Below are the code and all the weights of a small trained network. Each question names an input and a class and asks about switching units off, where a switched-off unit gives its printed mean instead of its output.

import numpy as np


def w(rows, s, z=0):
    codes = np.array(rows[::2]) - 128.0
    scale = np.full(codes.shape[1], s)
    scale[-1] = z or s
    return codes * scale


def f(y):
    return y / 2 * (1 + np.tanh(0.7978845608 * (y + 0.044715 * y**3)))


def log_softmax(a):
    a = a - a.max(-1, keepdims=True)
    return a - np.log(np.exp(a).sum(-1, keepdims=True))


def net(x, mask):
    res = np.array(x, float).reshape(1, 2) / 4 @ E
    y = f(res @ A[0][:, :-1].T + A[0][:, -1])
    res = res + np.where(mask, y, B[0][:, -1]) @ B[0][:, :-1]
    return log_softmax(res[-1] @ U[:, :-1].T + U[:, -1])


A, B = {}, {}
E = w([
[145,217,170,25,73,73,81],'x0',
[84,160,22,61,21,190,247],'x1',
],0.011)
A[0] = w([
[110,173,87,138,135,53,139,22],'n0',
[105,158,85,103,99,152,197,82],'n1',
[60,100,77,155,186,224,172,244],'n2',
[95,165,99,105,75,156,230,86],'n3',
[113,45,46,149,132,191,142,114],'n4',
[135,135,114,3,93,93,121,133],'n5',
[138,64,77,145,139,232,157,70],'n6',
[98,121,65,147,185,245,150,57],'n7',
[87,96,93,116,20,152,148,56],'n8',
[114,171,110,52,87,131,93,32],'n9',
[127,226,134,51,94,89,152,141],'n10',
[133,82,132,146,98,137,151,252],'n11',
],0.011,0.0014)
B[0] = w([
[109,130,203,151,102,131,143,135],'n0',
[237,89,224,186,193,21,47,218],'n1',
[73,153,44,74,99,175,196,224],'n2',
[216,73,198,205,154,33,102,246],'n3',
[77,131,133,63,107,154,198,210],'n4',
[60,204,112,57,78,132,146,218],'n5',
[107,141,104,68,67,129,139,205],'n6',
[97,171,156,43,118,144,102,201],'n7',
[200,82,172,201,179,104,64,216],'n8',
[130,184,79,78,86,194,172,198],'n9',
[78,225,95,1,91,193,154,233],'n10',
[70,140,166,76,148,118,140,153],'n11',
],0.0089,0.013)
U = w([
[42,145,12,1,57,188,200,253],'0',
[246,77,132,188,142,43,99,3],'1',
],0.0096,0.0024)

Each question gives the input, the list of numbers given to net, and the class t.
The units are the neurons (one row each of A and B). Each row of codes is followed by its name. A weight is (code - 128) times the scale printed after its matrix; where a second scale follows, it is the last column's (A, B and U).
mask holds one flag per neuron, in row order. A switched-off neuron (its flag False) gives its mean, the last column of its row in B, instead of its output. The means were averaged over made-up inputs and are rounded, as every weight is.
A unit's drop is (log p(t) with every unit on - log p(t) with that unit switched off) / (log p(t) with every unit on - log p(t) with every unit switched off).
The circuit of an input: a set's keep is (log p(t) with only the set's units on - log p(t) with every unit switched off) / (log p(t) with every unit on - log p(t) with every unit switched off). Starting from all 12 units, units are removed one at a time, each time the one whose removal leaves the highest keep (on an exact tie, the one counted first), for as long as the keep stays at least 0.8.
circuit, biggest first: the units of the circuit, biggest drop first
k most important neurons: the k neurons with the biggest drops, biggest first
drop of u: that unit's drop, to one decimal
input [0,6], class 1: circuit, biggest first => [n3]
input [-1,8], class 1: 2 most important neurons => [n3, n1]
input [1,-2], class 1: 4 most important neurons => [n10, n2, n5, n4]
input [-8,-8], class 0: 2 most important neurons => [n3, n1]
input [1,2], class 1: 2 most important neurons => [n2, n4]
input [1,5], class 1: 2 most important neurons => [n3, n1]
input [0,8], class 1: 3 most important neurons => [n3, n1, n8]
input [-2,8], class 1: 3 most important neurons => [n3, n1, n8]
input [-2,-3], class 1: 3 most important neurons => [n10, n2, n5]
input [0,-1], class 1: 2 most important neurons => [n10, n2]
input [-2,6], class 1: drop of n1 => 0.3
